[ 47 -27 -21  22  59 -19  15  73  28 -16 -57   6  16  -6 -13  10  64   5
 -25  31 -15  25 -46   5   0  37  24 -10] -> [66]
[ 51 -10 -29  10  35 -13  18  47  24   8 -44  -4   0 -11 -17   7  42   8
 -27 -12 -18  12 -34   2   1  29   8 -11] -> [61]
[ 33 -17 -30  22  45 -17   1  60  23  -9 -42   1  12  -5  -8  17  44  15
 -29  22 -13  14 -38   1  -8  28  19  -9] -> [66]
[ 65 -18 -37  13  36 -16  27  44  36  23 -34   0  -5 -20 -27   0  41   9
 -42  17 -18   1 -35  -8  -7  38   5  -5] -> [61]
[ 55 -12 -31  13  38 -18  27  56  22   4 -45  -1  -2 -14 -22   3  43  12
 -36  24 -11  11 -43  -5  -6  35  14  -8] -> [61]
[ 55  -6 -30  13  44 -18  20  57  35  11 -42  -5  -4 -24 -16  -3  47  11
 -38  16 -16  -3 -32  -1   2  32  -1 -14] -> [61]
[ 32 -10 -33  13  36  -9   4  40  16  -2 -45  -4   0 -18 -11  -1  43   7
 -33  28 -27  -5 -39  -5   2  31  10  -5] -> [66]
[ 39  -9 -35  17  37 -13   7  47  15  -2 -48  -2  -3 -11  -8   0  40   4
 -35  33 -23  22 -41  -7   5  34  11  -7] -> [66]
[ 36 -24 -32  24  55 -17  11  73  12 -19 -69 -22  10   7  -2  13  76   4
 -30  52 -21  24 -60   7   5  45  27   2] -> [61]
[ 57 -20 -37  15  46 -16  20  53  32   3 -44   2  22  -9 -18  -5  47  12
 -30  26 -12   5 -40   7  -2  33  16  -6] -> [61]
[ 27 -13 -24  14  29 -12  13  45  11 -12 -49  -1   7 -11  -6   8  55   0
 -34  41 -21  16 -46   0   5  35  10   2] -> [66]
[ 54  -2 -39  19  49 -18  13  48  25  10 -44   3  -9 -25 -28   1  40  19
 -45  35 -21   4 -38  -8  -7  35   3 -16] -> [61]
[ 54 -15 -27  24  44 -15  17  68  31  -4 -38   3  10  -9 -16   6  42  15
 -26  18 -10   6 -33  -1   0  30  19 -13] -> [61]
[ 74 -16 -37  18  46 -13  26  86  40   6 -59   0   7  -4 -28   7  49  15
 -34  27  -7   8 -38  10  -8  38  11 -12] -> [61]
[ 34 -16 -25  11   9 -11   9  40   6 -18 -46   1  25   0 -10   3  52  -3
 -34  35 -21  14 -45   3   1  34  16   1] -> [61]
[ 33 -13 -31  16  39 -13   5  56   9 -15 -50  -3   7  -2  -4   8  57   4
 -35  41 -20  12 -51  -5   2  35  22  -3] -> [61]
[ 33 -16 -28  18  49 -15   8  68  20   2 -46   1  12  -8  -6   0  46   5
 -32  23 -15  11 -35   3  -1  38  22  -6] -> [66]
[ 57 -16 -36  20  50 -18  19  71  31   1 -52   5  13  -5 -13   6  54  12
 -31  31  -6  -1 -43   0   1  40  13  -4] -> [61]
[ 38 -20 -34  19  53 -18  11  61   3 -14 -56  -4   8   1  -5   4  64   4
 -36  42 -22  21 -50   7   5  43  21  -8] -> [61]
[ 30 -12 -28  15  29 -10  11  34  17   2 -35  -4   0 -14  -7  -8  34  18
 -25  24 -16   7 -38  -2  14  26   9  -8] -> [66]
[ 56 -13 -35  12  54 -16  10  68  41  -8 -41   8  14 -15 -12   5  40  14
 -37  18  -9   7 -34   4  -2  32   5 -11] -> [61]
[ 46  -4 -32  26  45 -21   7  52  18  -3 -44   1   3 -14 -15   1  52   4
 -44  32 -25   8 -41  -3   6  36  11  -6] -> [66]
[ 30 -10 -28  17  39 -16  15  44   8   5 -35   0   5 -28 -11  -3  41   7
 -23  22 -10   9 -37  13  -1  29  12  -8] -> [66]
[ 59  -2 -32  13  34 -11  24  44  23   5 -42  -1  -3  -8 -20  -2  46   6
 -37  27 -14   5 -41  -6   0  35   9  -8] -> [61]
[ 37 -14 -32  21  42  -7  11  44   8 -21 -54   5   5  -6  -2   4  56   5
 -43  41 -27  10 -51  -5   4  34  13   1] -> [61]
[ 37 -11 -29  16  38 -13   6  38  17  -1 -54  -2 -13 -12 -17   6  64  -3
 -53  47 -27  13 -53 -12  -4  39   7  -4] -> [61]
[ 63 -17 -36  20  40   1  24  64  34  12 -40   1   4 -12 -23  -1  38  14
 -28  18 -12   0 -26   1  -7  34  11 -15] -> [61]
[ 27 -12 -29  22  37 -16   4  46  14 -21 -50  -5   7  -2  -3   4  52   1
 -31  46 -23  14 -47   5  12  37  24   2] -> [61]
[ 61 -15 -19  12  46 -16  24  58  30  10 -47  -2   5 -27 -21   9  39   9
 -35  19 -14   8 -34  -8  -2  35  10  -9] -> [61]
[ 38 -17 -27  22  28 -15  15  49  21   6 -45   1  -4 -15 -18   0  51   6
 -33  27 -19   9 -41  -6   1  35  16  -1] -> [66]
[ 40 -10 -30  15  44 -14   4  42  21   1 -34  -2  -7 -28  -8   6  45   9
 -47  23 -21   7 -53 -10   4  30   5  -6] -> [66]
[ 51 -10 -30  23  31  -7  20  40  25   1 -45  -3  -1 -13 -16   6  45   5
 -36  33 -15  12 -38  -6  -7  36   8  -5] -> [66]
[ 49 -10 -29  18  36  -4  12  50  24   2 -42 -14  -1  -9  -9   0  40   9
 -29  26 -15   9 -42   1  -3  33  12 -13] -> [66]

[-18  16   2 -10  49  34  15 -19 -47  -3  12 -22   8  29   3 -19  45  -9
  -2  29 -52  61   8  -3 -21   8  10  79] -> kiz
[  4  14   7  -6  24   4  17 -24 -11   2  25  36 -10   0  10  -7  -7  14
  24  10 -40  53   8   8 -30   0   3  39] -> kalu
[ 19   8  17  11 -17  36  -9 -68 -28   6  17   1 -20 -30  -3   9 -59 -25
   4   8 -93  31 -35 -13  12  -4  -4  14] -> sarak
[  5   3  -1   9  11 -14  21 -43   7 -32  19   8  16 -23  -8 -14 -56   2
  -7  19  10  41  -1   6   2  45  10  12] -> kalu
[ 30  -7  -1   6 -16  22  15 -48 -12  -9   0 -13 -22 -28   5   1 -27  -6
  -7   2 -18  34  22  -8  31 -18  24  10] -> sarak
